Below are the code and all the weights of a small trained network. Each question names an input and a class and asks about switching units off, where a switched-off unit gives its printed mean instead of its output.

import numpy as np


def w(rows, s, z=0):
    codes = np.array(rows[::2]) - 128.0
    scale = np.full(codes.shape[1], s)
    scale[-1] = z or s
    return codes * scale


def f(y):
    return np.maximum(y, 0)


def log_softmax(a):
    a = a - a.max(-1, keepdims=True)
    return a - np.log(np.exp(a).sum(-1, keepdims=True))


def net(x, mask):
    res = np.array(x, float).reshape(1, 7) / 4 @ E
    y = f(res @ A[0][:, :-1].T + A[0][:, -1])
    res = res + np.where(mask, y, B[0][:, -1]) @ B[0][:, :-1]
    return log_softmax(res[-1] @ U[:, :-1].T + U[:, -1])


A, B = {}, {}
E = w([
[232,47,206,191],'x0',
[126,136,144,121],'x1',
[122,2,118,15],'x2',
[129,128,129,128],'x3',
[129,131,137,124],'x4',
[235,207,59,74],'x5',
[128,135,148,120],'x6',
],0.0096)
A[0] = w([
[97,146,64,83,152],'N0',
[153,138,123,76,199],'N1',
[119,124,133,173,124],'N2',
[54,96,161,169,247],'N3',
[72,203,105,151,154],'N4',
[178,153,146,197,156],'N5',
[184,188,161,162,147],'N6',
[212,66,156,162,231],'N7',
[103,133,135,92,97],'N8',
[111,127,143,180,133],'N9',
[30,98,89,37,163],'N10',
[81,208,120,151,155],'N11',
[78,101,120,153,222],'N12',
[123,74,152,64,157],'N13',
[88,109,139,130,100],'N14',
[92,155,127,101,197],'N15',
[251,172,77,74,235],'N16',
[195,33,150,80,88],'N17',
[92,194,96,189,186],'N18',
[41,85,161,180,255],'N19',
[76,106,149,151,219],'N20',
],0.014,0.0055)
B[0] = w([
[129,169,102,113,193],'N0',
[118,208,76,138,177],'N1',
[145,88,147,138,151],'N2',
[143,45,144,104,206],'N3',
[50,117,131,129,203],'N4',
[155,98,171,204,190],'N5',
[133,131,160,187,192],'N6',
[91,119,180,172,234],'N7',
[149,135,114,125,147],'N8',
[144,95,147,130,159],'N9',
[156,138,59,82,231],'N10',
[50,109,144,141,201],'N11',
[121,85,130,92,179],'N12',
[113,142,95,107,202],'N13',
[143,125,124,114,153],'N14',
[107,133,85,80,176],'N15',
[108,204,114,181,252],'N16',
[27,154,121,108,221],'N17',
[80,109,170,141,209],'N18',
[142,1,153,100,218],'N19',
[115,47,129,81,183],'N20',
],0.013,0.016)
U = w([
[9,30,162,88,209],'0',
[13,171,120,174,253],'1',
[168,43,48,6,47],'2',
[174,206,23,95,107],'3',
[212,3,215,185,89],'4',
[173,152,183,254,1],'5',
],0.008,0.0051)

Each question gives the input, the list of numbers given to net, and the class t.
The units are the neurons (one row each of A and B). Each row of codes is followed by its name. A weight is (code - 128) times the scale printed after its matrix; where a second scale follows, it is the last column's (A, B and U).
mask holds one flag per neuron, in row order. A switched-off neuron (its flag False) gives its mean, the last column of its row in B, instead of its output. The means were averaged over made-up inputs and are rounded, as every weight is.
A unit's drop is (log p(t) with every unit on - log p(t) with that unit switched off) / (log p(t) with every unit on - log p(t) with every unit switched off).
most important unit: the unit with the biggest drop
top k neurons: the k neurons with the biggest drops, biggest first
drop of u: that unit's drop, to one decimal
input [1,2,-5,-2,-1,-2,3], class 4: top 2 neurons => (N17; N5)
input [-8,-6,7,4,-4,0,2], class 2: most important unit => N16
input [-1,-3,-8,2,-2,-5,-7], class 0: top 2 neurons => (N4; N11)
input [0,5,-7,-4,1,-1,4], class 0: top 3 neurons => (N11; N4; N18)
input [-2,4,1,-8,-2,6,-6], class 3: top 2 neurons => (N7; N17)
input [1,-3,-4,7,-1,7,3], class 5: top 3 neurons => (N17; N5; N6)
input [4,-8,0,3,1,-3,5], class 4: top 2 neurons => (N4; N11)
input [5,-2,0,-3,5,-8,4], class 4: drop of N3 => 0.1
input [4,-5,1,5,5,7,2], class 1: drop of N17 => 0.4
input [2,5,8,1,-1,4,-7], class 1: drop of N17 => 0.3
